[[104 124 134 141 104 146]
 [132 127 117 121 136 128]
 [147 133 108 112 120 111]] Answer: 127

[[106 127 110 113]
 [150 129 146 143]] Answer: 129

[[100 128 154 100 101 100]
 [156 128 100 157 156 157]
 [100 128 156  98  99  99]] Answer: 128

[[120 118 128 153]
 [134 127 120 145]] Answer: 127

[[131 110 126 138 153]
 [126 143 127 126 131]] Answer: 143

[[115 132 146 129 129 129]
 [116 132 150 132 125 123]] Answer: 132

[[111 153  99 135 116 133]
 [128 134 123 110 102 113]
 [121 136 118 107 102 117]] Answer: 134

[[109 106 118 146 140 110 111]
 [147 156 151 118  99 128 157]
 [109 148 142 136 111 133 122]] Answer: 156
---
[[105 127 138 118]
 [103 128 122 125]]	118

[[121 106 119 129 125]
 [132 127 109 120 109]
 [130 142 137 112 119]]	125

[134 137 132 126 100 123]	123

[[127 130 125 147]
 [126 128 144 132]
 [125 132 114 149]]	147

[122 127 117 141 102 105]	105

[[132 131 134 138 119 117]
 [101 134 120 119 100 106]]	117
---
[114 102 132 108 144 114] 114, 114

[116 125 115 148 149 121] 121, 116

[151 120 106 133 127  99 137] 137, 151

[[132 153 116 124 135]
 [131 105 125 118 111]
 [130 144 127 131 143]] 135, 130

[122 153 118 123] 123, 122

[136 105 108 118 108 148] 148, 136

[[139 137 143  98 125 139]
 [108 156 131 132 140 103]] 139, 108

[117 139 150 133 130 131] 131, 117

[145 105 125 142] 142, 145
---
[130  98 112 147 111] --> 147, 130

[110 120 104 155 157] --> 157, 155

[131 122 124 151 103] --> 151, 131

[134 114 141 154 125] --> 154, 141

[146 117  99 133 137] --> 146, 137

[[133 124 136 117 135 154]
 [120 124 136 133 121 126]
 [128 123 131 124 131 145]] --> 154, 145

[[123 157 116 144]
 [140 149 108 100]
 [144 117 120 128]] --> 157, 149

[[147 132 132 123]
 [143 125 139 137]
 [121 125 102 108]] --> 147, 143
---
140  148  117  105 --> 117

126  155  135  128  127  155  139
140  118  113  128  114  118  133
126  118  119  120  152  118  126
--> 114

143  100  111  150 --> 111

132  100  131  128 --> 128

128  114  109  120  108  131  101 --> 108

101  103  147  143  142 --> 103

113  132  139  108  118
131  120  118  121  134
125  101  132  123  150
--> 108

126  147  155  118  134 --> 126

127  111  114  106  123  128  123 --> 111
---
[152, 141, 123, 108, 117, 119, 121] Out: 152, 121

[[109, 122, 134, 128, 120],
 [131, 145, 126, 140, 111],
 [134, 106, 121, 128, 129]] Out: 109, 129

[128, 111, 126, 102, 141] Out: 128, 141

[121, 106, 129, 156] Out: 121, 156

[126, 156, 133, 131, 106] Out: 126, 106

[129, 105, 120, 137, 141, 145, 133] Out: 129, 133

[102, 116, 137, 141] Out: 102, 141

[[102, 151, 123, 134, 152],
 [152, 122, 107, 129, 127]] Out: 102, 127

[148, 103, 128, 150] Out: 148, 150
---
[[126  99 128 152 139 138]
 [126 112 127 128 115 126]
 [129 112 127 108 128 133]] value 152

[[151 152 108 141 131 146]
 [144 135 131 115 107 117]
 [150 152 107 143 133 109]] value 141

[[156 127 134 148 114 116]
 [122 136 121 112 110 132]
 [110 136 123 112 123 127]] value 148

[[139 121 137 151 133 145]
 [140 122 136 149 132 145]
 [113 111 128 146 119 122]] value 151

[[110 119 150 131 114 109]
 [113 115 149 128 111 105]
 [135 145 133 115 140 144]] value 131

[[104 119 129 133 128 139]
 [105 111 103 117 111 121]
 [134 152 134 129 131 125]] value 133

[[127 129 124 119 132 117]
 [125 127 129 139 131 137]
 [129 128 126 151 127 116]] value 119
---
[[122 119 150 109 132 123 117]
 [150 127 136 139 132 107 133]
 [141 142 124 119 123 145 109]]	141

[[120 130 142 129]
 [132 125 127 146]
 [138 131 105 112]]	138

[[137 106 114 113 134]
 [115 145 137 138 118]
 [116 144 136 136 118]]	116

[[122 126 112 129 128 135]
 [119 136 136 149 136 137]
 [102 118 111 131 121 114]]	102

[[140 115 144 123 110 115]
 [114 142 105 114 119 145]
 [112 120 114 133 129 136]]	112

[[129 123 128 137 112 128 129]
 [125 118 123 118 105 122 129]
 [129 131 131 114 148 138 130]]	129

[[122 125 136 128 149 132 141]
 [122 125 108 128 104 132 124]
 [122 125 127 128 145 148 124]]	122
---
Input:
[[137 134 155 147]
 [137 125 133 115]
 [149 148 158 145]]
Output: 125

Input:
[[134 118 138 123 137 119]
 [127 110 150 117 145 112]
 [128 150 101 140 107 148]]
Output: 117

Input:
[[143 144 114 139 121 158]
 [124 106 133 140 117 128]
 [114 118 147 134 105 114]]
Output: 140

Input:
[[128 130 131 120 135 127]
 [107 141 129 146 135 136]
 [107 146 116 149 122 127]]
Output: 146

Input:
[[101 158 128 129 155 155 153]
 [150 104 129 128 106 105 107]
 [152 104 128 128 106 105 106]]
Output: 106

Input:
[[135 115 131 119]
 [136 114 154 119]
 [118 144 129 120]]
Output: 114

Input:
[[106 133 141 131 101]
 [118 122 137 145 115]
 [103 138 141 130 101]]
Output: 137

Input:
[[131 132 125 115 135 117]
 [121 123 128 145 130 112]
 [124 116 132 126 129 150]]
Output: 145

Input:
[[115 114 110 113 127 118]
 [134 132 142 101 108 135]
 [111 138 139 150 134 122]]
Output: 101
